Below are the code and all the weights of a small trained network. Each question names an input and a class and asks about switching units off, where a switched-off unit gives its printed mean instead of its output.

import numpy as np


def w(rows, s, z=0):
    codes = np.array(rows[::2]) - 128.0
    scale = np.full(codes.shape[1], s)
    scale[-1] = z or s
    return codes * scale


def f(y):
    return y / 2 * (1 + np.tanh(0.7978845608 * (y + 0.044715 * y**3)))


def log_softmax(a):
    a = a - a.max(-1, keepdims=True)
    return a - np.log(np.exp(a).sum(-1, keepdims=True))


def net(x, mask):
    res = np.array(x, float).reshape(1, 7) / 4 @ E
    y = f(res @ A[0][:, :-1].T + A[0][:, -1])
    res = res + np.where(mask, y, B[0][:, -1]) @ B[0][:, :-1]
    return log_softmax(res[-1] @ U[:, :-1].T + U[:, -1])


A, B = {}, {}
E = w([
[20,88,72,199,240,128,81,197],'x0',
[132,147,122,115,142,119,145,145],'x1',
[127,129,123,130,126,124,129,124],'x2',
[158,178,140,233,134,251,218,106],'x3',
[137,121,134,127,130,144,113,129],'x4',
[118,222,208,159,194,67,40,78],'x5',
[119,151,97,129,124,107,143,124],'x6',
],0.011)
A[0] = w([
[132,213,190,191,167,112,146,111,82],'N0',
[128,153,137,80,99,121,126,91,182],'N1',
[143,161,178,83,126,100,124,90,173],'N2',
[102,31,90,12,104,81,136,168,223],'N3',
[113,75,91,172,149,194,173,158,147],'N4',
[134,183,176,202,189,162,151,73,90],'N5',
[126,135,173,131,125,34,65,150,127],'N6',
[194,164,145,80,102,122,152,107,249],'N7',
[147,136,175,59,126,102,121,44,239],'N8',
[190,132,149,122,9,184,219,99,253],'N9',
[172,116,104,103,107,173,170,116,192],'N10',
[73,91,99,174,148,149,173,184,144],'N11',
[22,96,97,146,216,139,96,139,165],'N12',
[69,139,124,152,181,91,25,163,157],'N13',
[136,43,95,77,113,107,149,164,205],'N14',
],0.011,0.0058)
B[0] = w([
[42,128,56,111,106,199,82,105,173],'N0',
[107,159,185,179,130,91,78,83,158],'N1',
[144,122,126,141,143,64,45,103,166],'N2',
[43,138,112,113,130,223,48,106,212],'N3',
[199,126,61,147,61,111,216,195,190],'N4',
[73,116,89,187,113,216,77,160,182],'N5',
[190,111,166,54,220,101,197,29,184],'N6',
[143,156,202,119,88,118,89,75,190],'N7',
[139,173,204,166,129,68,67,90,185],'N8',
[102,206,254,73,140,128,198,83,250],'N9',
[129,206,225,132,119,164,157,137,184],'N10',
[147,97,80,148,99,124,183,196,181],'N11',
[156,84,97,125,129,215,212,133,210],'N12',
[163,100,98,26,182,217,176,112,210],'N13',
[48,128,127,156,70,183,61,148,184],'N14',
],0.0089,0.023)
U = w([
[67,163,175,163,80,127,39,131,184],'0',
[185,129,181,64,162,138,224,90,166],'1',
[92,66,87,144,135,179,99,179,174],'2',
[208,107,126,197,83,96,180,242,2],'3',
[215,105,154,115,173,9,54,79,93],'4',
],0.011,0.0031)

Each question gives the input, the list of numbers given to net, and the class t.
The units are the neurons (one row each of A and B). Each row of codes is followed by its name. A weight is (code - 128) times the scale printed after its matrix; where a second scale follows, it is the last column's (A, B and U).
mask holds one flag per neuron, in row order. A switched-off neuron (its flag False) gives its mean, the last column of its row in B, instead of its output. The means were averaged over made-up inputs and are rounded, as every weight is.
A unit's drop is (log p(t) with every unit on - log p(t) with that unit switched off) / (log p(t) with every unit on - log p(t) with every unit switched off).
The circuit of an input: a set's keep is (log p(t) with only the set's units on - log p(t) with every unit switched off) / (log p(t) with every unit on - log p(t) with every unit switched off). Starting from the 12 units with the biggest drops (on a tie, the unit counted first), units are removed one at a time, each time the one whose removal leaves the highest keep (on an exact tie, the one counted first), for as long as the keep stays at least 0.8.
circuit, biggest first: the units of the circuit, biggest drop first
unit that matters most: the unit with the biggest drop
top k neurons: the k neurons with the biggest drops, biggest first
drop of u: that unit's drop, to one decimal
input [-3,-8,1,8,-3,2,-5], class 0: unit that matters most -> N5
input [-5,-4,5,5,-8,1,7], class 0: top 2 neurons -> (N13, N6)
input [0,-8,1,-1,-3,7,-5], class 4: circuit, biggest first -> (N9, N2, N6)
input [8,-4,7,8,-3,0,-7], class 3: top 2 neurons -> (N4, N3)
input [0,0,8,0,-6,4,2], class 4: top 2 neurons -> (N9, N3)
input [-1,7,2,3,-5,1,-3], class 0: top 2 neurons -> (N13, N6)
input [-4,5,-3,0,-7,2,6], class 4: top 2 neurons -> (N3, N14)
input [7,-3,-3,6,-3,0,-8], class 3: top 3 neurons -> (N4, N3, N11)
input [7,3,6,-7,2,1,-8], class 1: top 3 neurons -> (N6, N13, N5)
input [3,5,0,-7,6,0,-1], class 2: top 2 neurons -> (N9, N3)
input [-3,2,3,-1,1,0,-7], class 0: top 2 neurons -> (N6, N13)
input [1,-4,6,-5,2,8,6], class 1: top 3 neurons -> (N13, N6, N12)
input [4,3,2,-8,0,3,7], class 1: drop of N6 -> 1.6
input [2,-7,-7,-7,6,7,4], class 1: circuit, biggest first -> (N13)
input [2,1,-7,-4,6,-1,1], class 2: drop of N9 -> 0.4
input [1,-7,-3,-4,6,-3,0], class 2: drop of N7 -> 0.1
input [0,2,4,7,5,2,-3], class 0: drop of N5 -> 0.2
input [3,7,-8,7,-2,0,-6], class 3: top 2 neurons -> (N4, N3)
input [-1,6,-7,0,4,3,-4], class 4: top 2 neurons -> (N3, N14)
input [3,-2,0,-8,-5,3,1], class 1: unit that matters most -> N6
